Below are the code and all the weights of a small trained network. Each question names an input and a class and asks about switching units off, where a switched-off unit gives its printed mean instead of its output.

import numpy as np


def w(rows, s, z=0):
    codes = np.array(rows[::2]) - 128.0
    scale = np.full(codes.shape[1], s)
    scale[-1] = z or s
    return codes * scale


def f(y):
    return np.maximum(y, 0)


def log_softmax(a):
    a = a - a.max(-1, keepdims=True)
    return a - np.log(np.exp(a).sum(-1, keepdims=True))


def net(x, mask):
    res = np.array(x, float).reshape(1, 4) / 4 @ E
    y = f(res @ A[0][:, :-1].T + A[0][:, -1])
    res = res + np.where(mask, y, B[0][:, -1]) @ B[0][:, :-1]
    return log_softmax(res[-1] @ U[:, :-1].T + U[:, -1])


A, B = {}, {}
E = w([
[123,85,202,152,243,159,92,100,191],'x0',
[236,177,140,92,108,59,114,97,214],'x1',
[113,153,41,74,122,254,82,65,162],'x2',
[167,172,89,183,185,182,241,172,162],'x3',
],0.0099)
A[0] = w([
[84,171,52,84,116,227,106,35,139,95],'neuron 0',
[84,90,155,98,48,82,15,123,118,78],'neuron 1',
[168,158,91,200,157,161,178,174,148,95],'neuron 2',
[158,159,92,110,112,167,99,92,165,90],'neuron 3',
[1,78,131,167,146,194,150,178,65,16],'neuron 4',
[137,111,150,169,104,64,152,184,94,98],'neuron 5',
[130,113,58,129,65,114,138,186,123,2],'neuron 6',
[138,140,58,68,111,185,108,90,148,81],'neuron 7',
[101,107,170,108,159,118,40,104,122,93],'neuron 8',
[227,173,156,82,90,66,113,81,229,43],'neuron 9',
[191,111,198,127,200,110,100,71,235,78],'neuron 10',
[134,147,121,175,133,169,198,146,158,73],'neuron 11',
[144,167,85,139,164,174,202,170,160,92],'neuron 12',
[127,120,194,157,117,49,163,192,122,118],'neuron 13',
[21,75,117,159,151,195,141,147,51,41],'neuron 14',
[121,108,194,126,231,152,112,82,152,58],'neuron 15',
[105,99,152,70,100,81,53,46,86,71],'neuron 16',
[133,106,165,173,203,149,115,126,192,63],'neuron 17',
[199,182,73,109,67,79,145,116,115,94],'neuron 18',
[205,165,118,107,149,112,156,151,180,70],'neuron 19',
[213,160,131,91,106,114,119,78,197,32],'neuron 20',
[178,80,196,131,118,84,180,176,98,82],'neuron 21',
[184,138,84,190,163,158,189,165,150,71],'neuron 22',
[148,144,118,129,152,157,196,150,131,54],'neuron 23',
[132,164,66,100,17,103,182,156,90,63],'neuron 24',
[140,138,41,72,129,203,93,85,162,106],'neuron 25',
[132,125,199,168,126,45,151,172,96,104],'neuron 26',
[161,112,185,125,177,161,110,117,129,11],'neuron 27',
[162,164,104,145,152,177,170,189,145,74],'neuron 28',
[165,219,84,91,40,94,149,164,85,39],'neuron 29',
[97,71,138,89,82,96,57,78,94,62],'neuron 30',
[128,139,161,94,98,154,84,129,108,70],'neuron 31',
],0.0095,0.0044)
B[0] = w([
[107,218,188,208,173,116,69,110,223,248],'neuron 0',
[172,153,72,91,172,119,198,56,81,222],'neuron 1',
[166,129,115,90,166,81,159,73,56,199],'neuron 2',
[116,153,180,164,121,101,92,120,174,182],'neuron 3',
[198,103,127,79,6,98,95,236,148,230],'neuron 4',
[96,158,162,181,152,125,100,106,197,199],'neuron 5',
[85,91,99,128,134,176,108,134,123,166],'neuron 6',
[108,163,189,195,148,116,134,131,152,204],'neuron 7',
[135,100,112,96,161,131,155,67,75,192],'neuron 8',
[229,97,129,107,44,87,90,185,154,236],'neuron 9',
[35,33,61,134,64,195,137,169,111,235],'neuron 10',
[162,101,109,71,170,106,161,80,119,181],'neuron 11',
[166,142,106,75,167,80,148,61,89,201],'neuron 12',
[126,200,198,188,159,124,104,99,192,219],'neuron 13',
[184,112,138,94,31,108,104,234,176,227],'neuron 14',
[46,83,89,166,143,204,138,170,93,204],'neuron 15',
[175,139,103,75,167,83,196,83,80,212],'neuron 16',
[30,108,65,119,142,183,117,136,84,195],'neuron 17',
[65,55,100,119,105,164,131,171,101,197],'neuron 18',
[178,100,129,106,77,78,139,143,139,184],'neuron 19',
[190,120,159,109,62,122,111,186,156,199],'neuron 20',
[123,171,167,174,152,123,80,107,186,200],'neuron 21',
[166,153,93,85,151,97,156,84,73,197],'neuron 22',
[154,114,102,104,144,90,151,84,106,168],'neuron 23',
[27,84,94,133,145,254,130,137,84,216],'neuron 24',
[95,175,220,188,164,96,100,119,172,227],'neuron 25',
[110,177,187,212,172,105,97,102,178,218],'neuron 26',
[63,132,117,109,127,150,128,143,115,161],'neuron 27',
[156,131,118,96,167,87,175,101,97,183],'neuron 28',
[51,77,86,124,139,222,115,172,102,207],'neuron 29',
[178,121,107,86,164,95,177,72,91,203],'neuron 30',
[142,141,108,127,162,97,159,119,114,156],'neuron 31',
],0.0083,0.013)
U = w([
[88,187,194,198,160,108,115,120,213,137],'0',
[157,128,109,57,168,90,166,75,84,171],'1',
[165,94,138,91,5,106,119,226,174,205],'2',
[2,65,97,130,123,197,131,170,115,6],'3',
],0.012,0.0021)

Each question gives the input, the list of numbers given to net, and the class t.
The units are the neurons (one row each of A and B). Each row of codes is followed by its name. A weight is (code - 128) times the scale printed after its matrix; where a second scale follows, it is the last column's (A, B and U).
mask holds one flag per neuron, in row order. A switched-off neuron (its flag False) gives its mean, the last column of its row in B, instead of its output. The means were averaged over made-up inputs and are rounded, as every weight is.
A unit's drop is (log p(t) with every unit on - log p(t) with that unit switched off) / (log p(t) with every unit on - log p(t) with every unit switched off).
The circuit of an input: a set's keep is (log p(t) with only the set's units on - log p(t) with every unit switched off) / (log p(t) with every unit on - log p(t) with every unit switched off). Starting from the 12 units with the biggest drops (on a tie, the unit counted first), units are removed one at a time, each time the one whose removal leaves the highest keep (on an exact tie, the one counted first), for as long as the keep stays at least 0.8.
circuit, biggest first: the units of the circuit, biggest drop first
k most important neurons: the k neurons with the biggest drops, biggest first
drop when u is switched off: that unit's drop, to one decimal
input [1,-1,7,7], class 0: 2 most important neurons : (neuron 0; neuron 25)
input [-6,5,7,-7], class 0: 3 most important neurons : (neuron 0; neuron 25; neuron 7)
input [-6,-8,7,2], class 2: 2 most important neurons : (neuron 4; neuron 14)
input [2,-7,-5,5], class 2: circuit, biggest first : (neuron 4)
input [-8,-4,-8,7], class 0: 2 most important neurons : (neuron 13; neuron 26)
input [8,-6,-3,0], class 3: 3 most important neurons : (neuron 15; neuron 17; neuron 9)
input [8,-2,-7,-5], class 3: 3 most important neurons : (neuron 10; neuron 15; neuron 0)
input [-3,-6,-7,6], class 0: 4 most important neurons : (neuron 13; neuron 26; neuron 5; neuron 21)
input [-6,0,8,8], class 0: 4 most important neurons : (neuron 0; neuron 25; neuron 7; neuron 3)
input [-4,-7,-7,5], class 0: 3 most important neurons : (neuron 26; neuron 13; neuron 5)
input [-8,7,-1,1], class 3: 3 most important neurons : (neuron 24; neuron 29; neuron 18)
input [3,-7,-6,0], class 2: 4 most important neurons : (neuron 4; neuron 14; neuron 0; neuron 25)
input [4,-6,6,4], class 0: 3 most important neurons : (neuron 0; neuron 25; neuron 9)
input [6,5,-3,1], class 3: circuit, biggest first : (neuron 10)
input [-4,8,-8,-6], class 0: 2 most important neurons : (neuron 26; neuron 13)
input [7,3,-6,0], class 3: drop when neuron 15 is switched off : 0.3
input [-2,-2,-5,-7], class 1: drop when neuron 1 is switched off : 0.3
input [-5,-7,7,1], class 0: drop when neuron 7 is switched off : 0.2
